Below are the code and all the weights of a small trained network. Each question names an input and a target symbol and asks about switching units off, where a switched-off unit gives its printed mean instead of its output.

import numpy as np


def w(rows, s, z=0):
    codes = np.array(rows[::2]) - 128.0
    scale = np.full(codes.shape[1], s)
    scale[-1] = z or s
    return codes * scale


def f(y):
    return np.maximum(y, 0)


def softmax(a):
    e = np.exp(a - a.max(-1, keepdims=True))
    return e / e.sum(-1, keepdims=True)


def log_softmax(a):
    a = a - a.max(-1, keepdims=True)
    return a - np.log(np.exp(a).sum(-1, keepdims=True))


def net(x, mask):
    ids = ['ΛΠΣγεζθτ'.index(c) for c in x.split()]
    T = len(ids)
    res = E[ids] + P[:T]
    r = res
    for j in range(2):
        rows = slice(2 * j, 2 * j + 2)
        q, k, v = (r @ M[0][rows].T for M in (Q, K, V))
        z = softmax(np.where(np.tri(T) > 0, q @ k.T / 2**0.5, -1e9)) @ v
        o = O[0][rows]
        res = res + np.where(mask[j], z, o[:, -1]) @ o[:, :-1]
    y = f(res @ A[0][:, :-1].T + A[0][:, -1])
    res = res + np.where(mask[2:14], y, B[0][:, -1]) @ B[0][:, :-1]
    return log_softmax(res[-1] @ U[:, :-1].T + U[:, -1])


Q, K, V, O, A, B = {}, {}, {}, {}, {}, {}
E = w([
[157,221,197,178,158],'Λ',
[215,135,148,131,149],'Π',
[65,172,167,182,159],'Σ',
[172,116,204,197,152],'γ',
[139,74,245,8,132],'ε',
[104,112,111,160,143],'ζ',
[113,144,123,116,140],'θ',
[161,159,102,143,150],'τ',
],0.017)
P = w([
[92,137,76,81,45],'0',
[159,114,74,117,247],'1',
[172,110,107,115,254],'2',
[136,162,138,155,233],'3',
[207,150,151,175,85],'4',
[219,160,159,188,85],'5',
],0.0081)
Q[0] = w([
[147,81,171,158,50],'h0',
[133,146,186,143,75],'h0',
[114,105,125,118,249],'h1',
[175,129,142,145,144],'h1',
],0.017)
K[0] = w([
[154,89,164,163,189],'h0',
[104,84,150,61,195],'h0',
[125,112,147,118,7],'h1',
[146,101,131,47,124],'h1',
],0.013)
V[0] = w([
[52,56,89,186,181],'h0',
[247,198,130,182,148],'h0',
[127,198,18,167,147],'h1',
[109,181,178,178,132],'h1',
],0.015)
O[0] = w([
[30,152,83,129,92,2],'h0',
[163,91,76,102,240,222],'h0',
[38,190,110,48,207,22],'h1',
[75,9,141,136,214,108],'h1',
],0.013,0.0064)
A[0] = w([
[113,179,152,134,189,249],'n0',
[159,138,101,65,76,87],'n1',
[76,40,26,223,149,178],'n2',
[16,237,133,153,84,133],'n3',
[200,154,148,156,67,116],'n4',
[169,81,94,113,141,106],'n5',
[143,224,131,214,108,135],'n6',
[153,255,45,180,153,183],'n7',
[168,128,57,155,71,119],'n8',
[169,106,183,205,116,91],'n9',
[147,125,167,66,83,68],'n10',
[85,190,59,184,117,41],'n11',
],0.0096,0.014)
B[0] = w([
[74,127,112,143,61,227],'n0',
[143,108,92,135,152,140],'n1',
[158,185,224,165,100,170],'n2',
[152,92,69,68,149,143],'n3',
[99,167,103,93,185,251],'n4',
[70,107,142,190,131,173],'n5',
[138,82,121,94,110,186],'n6',
[193,126,183,118,120,200],'n7',
[168,77,142,135,156,192],'n8',
[53,154,114,136,122,236],'n9',
[173,73,96,119,116,150],'n10',
[157,253,28,217,108,130],'n11',
],0.013,0.025)
U = w([
[121,193,149,59,247,136],'Λ',
[122,98,98,122,188,72],'Π',
[84,105,122,152,98,136],'Σ',
[87,112,146,126,203,2],'γ',
[145,15,174,89,107,108],'ε',
[149,99,124,186,84,120],'ζ',
[146,128,92,164,106,177],'θ',
[216,109,122,156,158,106],'τ',
],0.011,0.0057)

Each question gives the input, a string of symbols that net reads in full, and the target symbol t.
The units are the heads (2 rows each of Q, K, V and O) and the neurons (one row each of A and B). Each row of codes is followed by its name. A weight is (code - 128) times the scale printed after its matrix; where a second scale follows, it is the last column's (O, A, B and U).
mask holds one flag per unit, heads first, then neurons. A switched-off unit (its flag False) gives its mean, the last column of its rows in O or B, instead of its output. The means were averaged over made-up inputs and are rounded, as every weight is.
A unit's drop is (log p(t) with every unit on - log p(t) with that unit switched off) / (log p(t) with every unit on - log p(t) with every unit switched off).
The circuit of an input: a set's keep is (log p(t) with only the set's units on - log p(t) with every unit switched off) / (log p(t) with every unit on - log p(t) with every unit switched off). Starting from the 12 units with the biggest drops (on a tie, the unit counted first), units are removed one at a time, each time the one whose removal leaves the highest keep (on an exact tie, the one counted first), for as long as the keep stays at least 0.8.
units of the circuit, in order: the units of the circuit, biggest drop first
top k neurons: the k neurons with the biggest drops, biggest first
which heads matter: for each layer, one digit per head in row order, 1 if its drop is at least 0.15 and else 0, layers parted by /
drop of u: that unit's drop, to one decimal
input ε ε θ, target Π: top 3 neurons -> n4; n9; n0
input Λ τ ζ, target γ: top neuron -> n5
input τ Σ Λ Σ Λ, target Σ: units of the circuit, in order -> n4; n0; h1
input γ τ τ τ, target ζ: units of the circuit, in order -> n4; h1; n2
input Λ τ γ τ θ, target Λ: which heads matter -> 11
input γ Σ θ, target ζ: top 3 neurons -> n4; n2; n9
input Σ τ τ τ, target Σ: top 4 neurons -> n4; n0; n8; n7
input ε τ Σ τ τ Λ, target Λ: units of the circuit, in order -> n4; n0; h0
input θ Σ θ Σ ζ Λ, target ε: top 3 neurons -> n4; n9; n3
input θ θ ζ, target ε: top 2 neurons -> n4; n9
input Λ Λ τ θ, target γ: top 2 neurons -> n4; n5
input ε Π τ, target τ: top 4 neurons -> n8; n0; n4; n6
input Π Σ θ, target τ: units of the circuit, in order -> n4; h0
input θ ε ε γ τ, target Π: top 3 neurons -> n4; n9; n2
input Λ τ τ, target γ: top neuron -> n5
input τ Λ ε ε Σ τ, target Π: top 4 neurons -> n4; n9; n0; n8
input ζ γ τ, target θ: top 2 neurons -> n4; n11
input Σ τ τ ζ θ ζ, target Λ: top 2 neurons -> n5; n6
input ε τ τ τ ε, target Λ: units of the circuit, in order -> n4; n0; h0; h1
input ε Σ τ Σ, target Σ: top 3 neurons -> n9; n4; n6
input Λ τ Λ, target γ: top 3 neurons -> n4; n0; n5
input Σ ε τ γ Σ, target Σ: units of the circuit, in order -> h0; n7; n9
input ε τ τ ε θ, target Λ: units of the circuit, in order -> n0
input ζ τ ε τ τ, target τ: units of the circuit, in order -> n0; h1
input Π ζ ζ, target τ: drop of n6 -> 0.1
input Λ Λ θ, target γ: drop of n4 -> 0.2
input τ τ τ τ τ Σ, target Λ: units of the circuit, in order -> h1
input γ τ Σ τ, target ζ: units of the circuit, in order -> n4; h1; n2
input Σ τ ε Λ τ Π, target Π: drop of n8 -> 0.3
input ε Σ ζ, target ζ: drop of n2 -> 0.3
